Below are the code and all the weights of a small trained network. Each question names an input and a target symbol and asks about switching units off, where a switched-off unit gives its printed mean instead of its output.

import numpy as np


def w(rows, s, z=0):
    codes = np.array(rows[::2]) - 128.0
    scale = np.full(codes.shape[1], s)
    scale[-1] = z or s
    return codes * scale


def norm(h):
    return h / np.sqrt((h * h).mean(-1, keepdims=True) + 1e-5)


def f(y):
    return np.maximum(y, 0)


def softmax(a):
    e = np.exp(a - a.max(-1, keepdims=True))
    return e / e.sum(-1, keepdims=True)


def log_softmax(a):
    a = a - a.max(-1, keepdims=True)
    return a - np.log(np.exp(a).sum(-1, keepdims=True))


def net(x, mask):
    ids = ['Σαεητφ'.index(c) for c in x.split()]
    T = len(ids)
    res = E[ids] + P[:T]
    u = 0
    for l in range(2):
        r = norm(res)
        for j in range(2):
            rows = slice(2 * j, 2 * j + 2)
            q, k, v = (r @ M[l][rows].T for M in (Q, K, V))
            z = softmax(np.where(np.tri(T) > 0, q @ k.T / 2**0.5, -1e9)) @ v
            o = O[l][rows]
            res = res + np.where(mask[u + j], z, o[:, -1]) @ o[:, :-1]
        u += 2
        y = f(norm(res) @ A[l][:, :-1].T + A[l][:, -1])
        res = res + np.where(mask[u : u + 16], y, B[l][:, -1]) @ B[l][:, :-1]
        u += 16
    return log_softmax(norm(res)[-1] @ U[:, :-1].T + U[:, -1])


Q, K, V, O, A, B = {}, {}, {}, {}, {}, {}
E = w([
[195,108,49,66,67,109,178],'Σ',
[197,144,107,42,113,186,27],'α',
[79,155,223,122,192,150,102],'ε',
[182,149,137,209,149,73,203],'η',
[79,119,166,121,3,217,175],'τ',
[56,104,130,95,97,120,204],'φ',
],0.0029)
P = w([
[135,68,84,120,197,168,156],'0',
[118,242,65,145,149,193,178],'1',
[159,98,166,91,144,129,163],'2',
[106,242,96,150,115,157,166],'3',
[149,110,169,116,115,109,130],'4',
[111,245,111,148,98,153,158],'5',
[126,109,160,124,96,71,105],'6',
[115,252,111,146,83,136,153],'7',
[119,121,161,128,91,63,100],'8',
],0.0034)
Q[0] = w([
[135,230,96,112,50,150,172],'0.h0',
[170,2,119,82,137,105,144],'0.h0',
[87,147,165,146,112,139,200],'0.h1',
[168,62,191,117,144,87,153],'0.h1',
],0.0067)
K[0] = w([
[133,73,109,126,19,3,73],'0.h0',
[163,168,24,113,170,210,229],'0.h0',
[41,85,131,157,81,68,192],'0.h1',
[171,170,52,119,163,151,223],'0.h1',
],0.0049)
V[0] = w([
[52,168,224,168,195,177,94],'0.h0',
[69,113,128,4,80,146,128],'0.h0',
[218,134,183,187,143,174,81],'0.h1',
[90,121,188,217,173,51,173],'0.h1',
],0.0033)
O[0] = w([
[134,152,63,2,103,70,189,94],'0.h0',
[202,106,178,122,158,162,199,5],'0.h0',
[43,153,87,133,101,201,147,153],'0.h1',
[183,90,51,150,166,148,104,213],'0.h1',
],0.0041,0.0015)
A[0] = w([
[120,86,43,86,121,143,106,79],'0.n0',
[140,172,59,211,132,121,118,107],'0.n1',
[107,93,100,74,188,62,135,1],'0.n2',
[65,106,174,138,132,143,144,19],'0.n3',
[118,180,102,98,166,69,125,89],'0.n4',
[50,158,66,179,107,133,89,24],'0.n5',
[170,3,126,175,151,85,111,52],'0.n6',
[166,154,113,143,95,168,132,10],'0.n7',
[129,128,163,130,177,155,80,79],'0.n8',
[182,62,85,95,193,175,72,80],'0.n9',
[168,164,111,103,103,172,127,54],'0.n10',
[120,62,66,83,97,144,133,97],'0.n11',
[132,135,102,142,109,149,140,26],'0.n12',
[115,93,84,155,158,135,72,53],'0.n13',
[121,153,87,174,142,95,105,114],'0.n14',
[62,67,158,146,163,157,112,78],'0.n15',
],0.0047,0.0019)
B[0] = w([
[174,159,175,178,165,133,165,150],'0.n0',
[64,120,178,50,110,171,74,254],'0.n1',
[45,166,216,130,154,118,109,146],'0.n2',
[150,99,82,161,127,100,134,137],'0.n3',
[132,106,79,111,88,188,70,176],'0.n4',
[176,66,184,74,128,103,142,185],'0.n5',
[32,182,148,3,92,152,116,195],'0.n6',
[91,136,149,141,171,95,144,147],'0.n7',
[181,108,83,134,150,113,126,146],'0.n8',
[235,117,91,198,166,84,169,152],'0.n9',
[110,124,143,168,175,65,142,158],'0.n10',
[183,84,136,176,170,131,172,150],'0.n11',
[119,144,138,113,152,106,104,136],'0.n12',
[185,132,169,161,152,122,198,144],'0.n13',
[150,86,157,64,127,172,121,200],'0.n14',
[187,107,66,172,193,93,201,143],'0.n15',
],0.0038,0.0035)
Q[1] = w([
[115,165,111,237,107,221,160],'1.h0',
[122,196,156,70,74,161,144],'1.h0',
[83,2,48,19,139,51,43],'1.h1',
[106,38,18,142,123,112,65],'1.h1',
],0.0047)
K[1] = w([
[119,82,250,131,92,201,106],'1.h0',
[185,94,209,233,155,98,175],'1.h0',
[85,219,65,62,243,241,207],'1.h1',
[142,161,125,138,217,255,181],'1.h1',
],0.0045)
V[1] = w([
[173,118,101,153,122,107,181],'1.h0',
[154,56,54,72,82,105,196],'1.h0',
[91,21,140,163,4,240,178],'1.h1',
[243,170,79,101,81,191,28],'1.h1',
],0.0026)
O[1] = w([
[100,112,129,144,116,91,95,95],'1.h0',
[107,153,203,158,165,63,65,116],'1.h0',
[117,161,111,107,194,1,50,69],'1.h1',
[69,221,194,153,118,146,217,5],'1.h1',
],0.0036,0.00031)
A[1] = w([
[230,63,99,130,202,150,93,37],'1.n0',
[118,117,200,140,148,122,121,102],'1.n1',
[81,101,155,83,94,140,64,97],'1.n2',
[138,157,1,107,97,149,158,22],'1.n3',
[145,88,118,130,100,197,140,146],'1.n4',
[92,116,134,135,103,113,146,109],'1.n5',
[165,58,125,160,127,109,165,142],'1.n6',
[79,110,173,59,100,156,62,34],'1.n7',
[95,133,140,225,159,164,72,4],'1.n8',
[113,178,121,103,119,166,90,115],'1.n9',
[133,143,113,162,119,86,158,142],'1.n10',
[110,130,136,201,151,152,96,42],'1.n11',
[68,100,157,80,100,133,68,92],'1.n12',
[147,142,111,168,120,100,157,139],'1.n13',
[139,110,133,80,155,183,133,111],'1.n14',
[164,58,128,165,112,101,168,131],'1.n15',
],0.0062,0.0036)
B[1] = w([
[205,1,161,150,149,142,179,186],'1.n0',
[135,120,90,123,117,124,125,163],'1.n1',
[91,104,151,131,88,104,106,240],'1.n2',
[152,154,17,156,77,98,147,150],'1.n3',
[126,132,136,128,154,94,100,168],'1.n4',
[144,108,126,122,138,135,124,143],'1.n5',
[170,50,150,148,151,135,144,169],'1.n6',
[61,93,148,135,68,86,87,254],'1.n7',
[109,123,88,41,129,216,78,136],'1.n8',
[138,84,135,148,129,108,149,214],'1.n9',
[122,121,132,118,149,142,101,141],'1.n10',
[120,117,96,60,122,190,95,134],'1.n11',
[94,99,149,131,83,110,109,242],'1.n12',
[115,120,131,127,145,138,107,141],'1.n13',
[119,122,121,174,107,97,106,197],'1.n14',
[160,60,142,141,148,136,141,163],'1.n15',
],0.0072,0.0048)
U = w([
[115,139,89,59,155,250,63,71],'Σ',
[105,212,200,178,123,190,226,72],'α',
[168,170,3,143,75,98,174,105],'ε',
[44,97,174,126,51,82,72,120],'η',
[133,200,138,117,232,44,84,92],'τ',
[228,40,158,143,179,137,174,254],'φ',
],0.0047,0.00065)

Each question gives the input, a string of symbols that net reads in full, and the target symbol t.
The units are the heads (2 rows each of Q, K, V and O) and the neurons (one row each of A and B). Each row of codes is followed by its name. A weight is (code - 128) times the scale printed after its matrix; where a second scale follows, it is the last column's (O, A, B and U).
mask holds one flag per unit, layer by layer, with each layer's heads first. A switched-off unit (its flag False) gives its mean, the last column of its rows in O or B, instead of its output. The means were averaged over made-up inputs and are rounded, as every weight is.
A unit's drop is (log p(t) with every unit on - log p(t) with that unit switched off) / (log p(t) with every unit on - log p(t) with every unit switched off).
unit that matters most: the unit with the biggest drop
top k neurons: the k neurons with the biggest drops, biggest first
top k neurons in layer l: the k neurons of layer l with the biggest drops, biggest first
drop when u is switched off: that unit's drop, to one decimal
input ε ε φ ε ε τ, target ε: top neuron : [1.n3]
input η η φ, target φ: top 2 neurons in layer 0 : [0.n11 0.n1]
input η α τ ε, target τ: top 2 neurons : [0.n1 1.n7]
input ε ε ε η τ, target φ: top 4 neurons : [0.n1 0.n11 0.n6 1.n7]
input τ η ε, target φ: top 2 neurons in layer 0 : [0.n1 0.n6]
input ε ε τ, target φ: top 4 neurons : [0.n1 0.n6 0.n11 1.n7]
input Σ ε η φ η α τ φ, target τ: top 2 neurons in layer 0 : [0.n6 0.n1]
input φ η η η Σ τ α, target φ: top 3 neurons in layer 0 : [0.n1 0.n9 0.n6]
input τ η α, target φ: top 2 neurons in layer 0 : [0.n9 0.n1]
input ε Σ η ε α α, target α: top 2 neurons : [1.n7 0.n1]
input α Σ Σ Σ, target Σ: top 2 neurons : [0.n6 1.n7]
input η ε τ φ, target τ: top 2 neurons : [1.n7 0.n1]
input η η η η η ε τ η Σ, target φ: top 2 neurons in layer 0 : [0.n11 0.n0]
input η α η η η η α η φ, target φ: unit that matters most : 0.n1
input η ε Σ α, target Σ: top 2 neurons in layer 1 : [1.n8 1.n7]
input ε ε ε τ α Σ, target α: drop when 0.n2 is switched off : 0.0
input α ε η η ε η, target ε: drop when 1.n3 is switched off : 0.1
input η ε τ η, target τ: drop when 0.h0 is switched off : 0.7
input ε η α Σ ε η, target ε: drop when 0.h0 is switched off : 1.3
input α α Σ φ τ η, target τ: unit that matters most : 1.h1
input φ ε ε ε η, target φ: top 2 neurons : [0.n1 1.n7]
input α ε α α, target α: top 2 neurons : [0.n1 1.n7]
